Here is a tiny trained network, its code and every weight. The questions are about switching its units off for an input and a class, where a switched-off unit gives its printed mean instead of its output.

import numpy as np


def w(rows, s, z=0):
    codes = np.array(rows[::2]) - 128.0
    scale = np.full(codes.shape[1], s)
    scale[-1] = z or s
    return codes * scale


def f(y):
    return y / 2 * (1 + np.tanh(0.7978845608 * (y + 0.044715 * y**3)))


def log_softmax(a):
    a = a - a.max(-1, keepdims=True)
    return a - np.log(np.exp(a).sum(-1, keepdims=True))


def net(x, mask):
    res = np.array(x, float).reshape(1, 6) / 4 @ E
    y = f(res @ A[0][:, :-1].T + A[0][:, -1])
    res = res + np.where(mask, y, B[0][:, -1]) @ B[0][:, :-1]
    return log_softmax(res[-1] @ U[:, :-1].T + U[:, -1])


A, B = {}, {}
E = w([
[96,103,89,249,253,217,97],'x0',
[125,125,117,117,129,139,123],'x1',
[91,246,119,86,208,20,78],'x2',
[231,211,248,115,130,210,72],'x3',
[18,79,242,147,84,115,75],'x4',
[146,31,221,69,251,111,190],'x5',
],0.0061)
A[0] = w([
[119,98,124,21,19,46,182,48],'n0',
[63,88,84,131,132,74,164,79],'n1',
[112,184,98,171,23,141,76,54],'n2',
[78,254,112,73,192,52,58,198],'n3',
[110,126,135,198,204,156,124,83],'n4',
[154,82,201,37,180,121,199,79],'n5',
[209,160,51,106,121,161,203,179],'n6',
[144,110,157,128,185,106,199,72],'n7',
[31,91,60,147,144,86,182,40],'n8',
[130,59,174,88,221,113,165,2],'n9',
[173,116,89,111,121,198,216,145],'n10',
[101,171,55,166,58,146,47,72],'n11',
[83,108,105,160,124,69,181,48],'n12',
[166,78,143,124,41,180,173,142],'n13',
[30,80,220,137,74,148,94,125],'n14',
[136,65,123,199,30,193,116,122],'n15',
[191,142,174,135,129,147,62,44],'n16',
[68,111,188,179,85,114,68,107],'n17',
[70,97,91,254,223,176,119,36],'n18',
[188,219,251,128,147,201,67,36],'n19',
[145,180,85,166,94,121,114,94],'n20',
],0.0084,0.0052)
B[0] = w([
[247,215,189,128,110,166,117,202],'n0',
[194,107,91,134,119,203,150,167],'n1',
[44,157,185,133,203,134,243,184],'n2',
[167,42,162,255,163,125,81,255],'n3',
[176,208,161,137,91,112,124,169],'n4',
[79,175,159,158,170,158,190,198],'n5',
[106,151,91,76,202,55,94,200],'n6',
[91,132,116,122,156,91,194,149],'n7',
[193,68,49,121,75,196,170,181],'n8',
[18,148,163,153,153,129,238,170],'n9',
[149,88,115,131,165,72,62,171],'n10',
[79,159,150,117,190,183,223,191],'n11',
[185,113,66,102,97,166,183,146],'n12',
[138,81,187,217,127,100,105,181],'n13',
[147,127,64,36,220,93,46,213],'n14',
[144,80,173,164,188,134,124,194],'n15',
[160,79,92,84,77,183,185,150],'n16',
[124,148,84,86,193,97,108,180],'n17',
[210,242,213,118,85,128,84,211],'n18',
[180,77,32,96,76,230,172,218],'n19',
[80,122,162,101,178,126,151,158],'n20',
],0.0084,0.009)
U = w([
[40,177,167,144,170,148,248,115],'0',
[184,82,33,120,73,209,169,108],'1',
[210,253,209,132,85,122,100,106],'2',
[119,116,130,148,143,106,100,249],'3',
[150,24,173,242,171,99,85,84],'4',
[118,147,58,32,236,74,52,117],'5',
[73,121,119,154,40,87,63,133],'6',
[45,112,99,98,2,48,106,94],'7',
],0.0088,0.017)

Each question gives the input, the list of numbers given to net, and the class t.
The units are the neurons (one row each of A and B). Each row of codes is followed by its name. A weight is (code - 128) times the scale printed after its matrix; where a second scale follows, it is the last column's (A, B and U).
mask holds one flag per neuron, in row order. A switched-off neuron (its flag False) gives its mean, the last column of its row in B, instead of its output. The means were averaged over made-up inputs and are rounded, as every weight is.
A unit's drop is (log p(t) with every unit on - log p(t) with that unit switched off) / (log p(t) with every unit on - log p(t) with every unit switched off).
The circuit of an input: a set's keep is (log p(t) with only the set's units on - log p(t) with every unit switched off) / (log p(t) with every unit on - log p(t) with every unit switched off). Starting from the 12 units with the biggest drops (on a tie, the unit counted first), units are removed one at a time, each time the one whose removal leaves the highest keep (on an exact tie, the one counted first), for as long as the keep stays at least 0.8.
circuit, biggest first: the units of the circuit, biggest drop first
top k neurons: the k neurons with the biggest drops, biggest first
drop when u is switched off: that unit's drop, to one decimal
input [-5,3,-8,-6,-6,7], class 4: top 2 neurons => (n10, n13)
input [8,0,0,7,-6,6], class 2: top 2 neurons => (n18, n4)
input [-7,2,7,-8,4,-8], class 0: circuit, biggest first => (n2)
input [3,-5,4,-8,8,-6], class 1: top 2 neurons => (n8, n1)
input [3,5,-2,-6,8,-4], class 5: top 2 neurons => (n14, n17)
input [-1,-2,1,-6,5,7], class 0: top 2 neurons => (n9, n5)
input [-2,0,-8,1,-8,-5], class 4: circuit, biggest first => (n13, n15)
input [7,-6,1,7,-8,-6], class 5: top 2 neurons => (n6, n20)
input [8,-7,7,-8,2,4], class 1: top 4 neurons => (n8, n1, n12, n0)
input [0,1,-7,-6,8,-1], class 5: top 2 neurons => (n14, n3)
input [-7,1,-6,0,-7,5], class 2: top 3 neurons => (n0, n3, n14)
input [3,-3,-8,0,-3,-6], class 4: top 2 neurons => (n15, n13)
input [-7,8,5,-8,2,-1], class 1: circuit, biggest first => (n8, n1)
input [-8,7,-3,1,-7,4], class 2: circuit, biggest first => (n0)
input [4,7,5,7,8,-2], class 5: top 3 neurons => (n14, n17, n8)
input [5,0,2,5,6,-5], class 5: circuit, biggest first => (n14, n17)
input [4,-1,2,-2,4,5], class 0: drop when n9 is switched off => 1.3
input [6,-3,0,8,-4,-2], class 1: drop when n19 is switched off => 1.0
input [8,-1,5,-5,5,4], class 2: drop when n18 is switched off => 0.8
input [0,-2,-6,1,-6,3], class 4: circuit, biggest first => (n13)
